Here is a tiny trained network, its code and every weight. The questions are about switching its units off for an input and a target symbol, where a switched-off unit gives its printed mean instead of its output.

import numpy as np


def w(rows, s, z=0):
    codes = np.array(rows[::2]) - 128.0
    scale = np.full(codes.shape[1], s)
    scale[-1] = z or s
    return codes * scale


def norm(h):
    return h / np.sqrt((h * h).mean(-1, keepdims=True) + 1e-5)


def f(y):
    return np.maximum(y, 0)


def softmax(a):
    e = np.exp(a - a.max(-1, keepdims=True))
    return e / e.sum(-1, keepdims=True)


def log_softmax(a):
    a = a - a.max(-1, keepdims=True)
    return a - np.log(np.exp(a).sum(-1, keepdims=True))


def net(x, mask):
    ids = ['αβγδεξπστφψω'.index(c) for c in x.split()]
    T = len(ids)
    res = E[ids] + P[:T]
    r = norm(res)
    for j in range(2):
        rows = slice(4 * j, 4 * j + 4)
        q, k, v = (r @ M[0][rows].T for M in (Q, K, V))
        z = softmax(np.where(np.tri(T) > 0, q @ k.T / 4**0.5, -1e9)) @ v
        o = O[0][rows]
        res = res + np.where(mask[j], z, o[:, -1]) @ o[:, :-1]
    y = f(norm(res) @ A[0][:, :-1].T + A[0][:, -1])
    res = res + np.where(mask[2:6], y, B[0][:, -1]) @ B[0][:, :-1]
    return log_softmax(norm(res)[-1] @ U[:, :-1].T + U[:, -1])


Q, K, V, O, A, B = {}, {}, {}, {}, {}, {}
E = w([
[128,159,120,98],'α',
[97,194,112,99],'β',
[138,173,121,88],'γ',
[89,188,109,101],'δ',
[131,157,113,82],'ε',
[131,138,62,112],'ξ',
[131,123,164,52],'π',
[106,96,102,44],'σ',
[152,148,144,230],'τ',
[126,92,47,126],'φ',
[43,68,99,174],'ψ',
[249,19,138,173],'ω',
],0.017)
P = w([
[43,232,93,77],'0',
[81,200,99,79],'1',
[109,174,103,94],'2',
[145,145,117,91],'3',
[175,124,117,103],'4',
[197,94,116,107],'5',
[223,82,123,95],'6',
[253,63,126,78],'7',
],0.006)
Q[0] = w([
[154,128,105,114],'h0',
[54,121,186,181],'h0',
[151,126,123,43],'h0',
[197,149,96,102],'h0',
[127,89,100,43],'h1',
[133,150,249,171],'h1',
[181,106,166,191],'h1',
[131,124,178,187],'h1',
],0.016)
K[0] = w([
[118,7,124,146],'h0',
[62,192,68,130],'h0',
[164,56,110,203],'h0',
[151,6,122,108],'h0',
[163,45,122,161],'h1',
[71,199,60,127],'h1',
[53,190,153,124],'h1',
[69,189,111,154],'h1',
],0.013)
V[0] = w([
[75,82,68,139],'h0',
[152,133,121,204],'h0',
[73,149,210,122],'h0',
[172,213,63,126],'h0',
[4,81,164,174],'h1',
[170,232,58,106],'h1',
[195,103,104,133],'h1',
[174,204,186,100],'h1',
],0.014)
O[0] = w([
[107,56,93,115,182],'h0',
[173,174,55,232,71],'h0',
[58,186,139,142,63],'h0',
[174,127,78,95,202],'h0',
[137,76,142,168,19],'h1',
[131,150,43,127,254],'h1',
[116,137,125,44,145],'h1',
[90,250,155,157,123],'h1',
],0.011,0.0085)
A[0] = w([
[117,182,147,182,125],'n0',
[165,10,68,161,255],'n1',
[60,212,203,72,82],'n2',
[160,255,138,117,155],'n3',
],0.0098,0.0051)
B[0] = w([
[253,73,93,171,136],'n0',
[78,126,182,246,254],'n1',
[143,107,201,170,169],'n2',
[92,74,193,243,213],'n3',
],0.011,0.0087)
U = w([
[80,63,144,31,75],'α',
[130,135,218,119,163],'β',
[97,191,118,72,255],'γ',
[163,127,8,69,87],'δ',
[139,124,118,133,63],'ε',
[208,135,112,202,175],'ξ',
[82,44,137,186,154],'π',
[139,120,122,125,53],'σ',
[200,41,83,127,81],'τ',
[142,136,130,130,106],'φ',
[191,133,152,106,211],'ψ',
[163,111,130,123,74],'ω',
],0.013,0.0032)

Each question gives the input, a string of symbols that net reads in full, and the target symbol t.
The units are the heads (4 rows each of Q, K, V and O) and the neurons (one row each of A and B). Each row of codes is followed by its name. A weight is (code - 128) times the scale printed after its matrix; where a second scale follows, it is the last column's (O, A, B and U).
mask holds one flag per unit, heads first, then neurons. A switched-off unit (its flag False) gives its mean, the last column of its rows in O or B, instead of its output. The means were averaged over made-up inputs and are rounded, as every weight is.
A unit's drop is (log p(t) with every unit on - log p(t) with that unit switched off) / (log p(t) with every unit on - log p(t) with every unit switched off).
The circuit of an input: a set's keep is (log p(t) with only the set's units on - log p(t) with every unit switched off) / (log p(t) with every unit on - log p(t) with every unit switched off). Starting from all 6 units, units are removed one at a time, each time the one whose removal leaves the highest keep (on an exact tie, the one counted first), for as long as the keep stays at least 0.8.
units of the circuit, in order: the units of the circuit, biggest drop first
k most important neurons: the k neurons with the biggest drops, biggest first
drop when u is switched off: that unit's drop, to one decimal
input π α ψ β, target π: units of the circuit, in order	h1
input ψ ε ε ε, target γ: units of the circuit, in order	n1; h0; h1
input ψ ψ α ε ω α ξ ψ, target α: units of the circuit, in order	h0; n3
input ψ ψ ε ξ δ, target δ: 2 most important neurons	n3; n2
input σ σ ε δ, target α: 2 most important neurons	n1; n2
input ξ ε ψ ξ ω ψ, target α: units of the circuit, in order	h0; h1
input ξ ψ ξ β, target π: units of the circuit, in order	h1; n1
input ε ε ε σ ξ ξ ξ, target δ: 2 most important neurons	n3; n2
input ε ε τ γ, target ξ: 2 most important neurons	n3; n0
input ε β ψ ψ ε π ε δ, target β: 2 most important neurons	n2; n1
input ξ ξ τ ε ε, target ξ: drop when n3 is switched off	0.2
input σ β α, target α: drop when n1 is switched off	0.1
input ε ψ ξ ε ψ σ, target π: drop when n2 is switched off	0.0
input ε ψ ξ γ ε ξ γ, target δ: units of the circuit, in order	h1
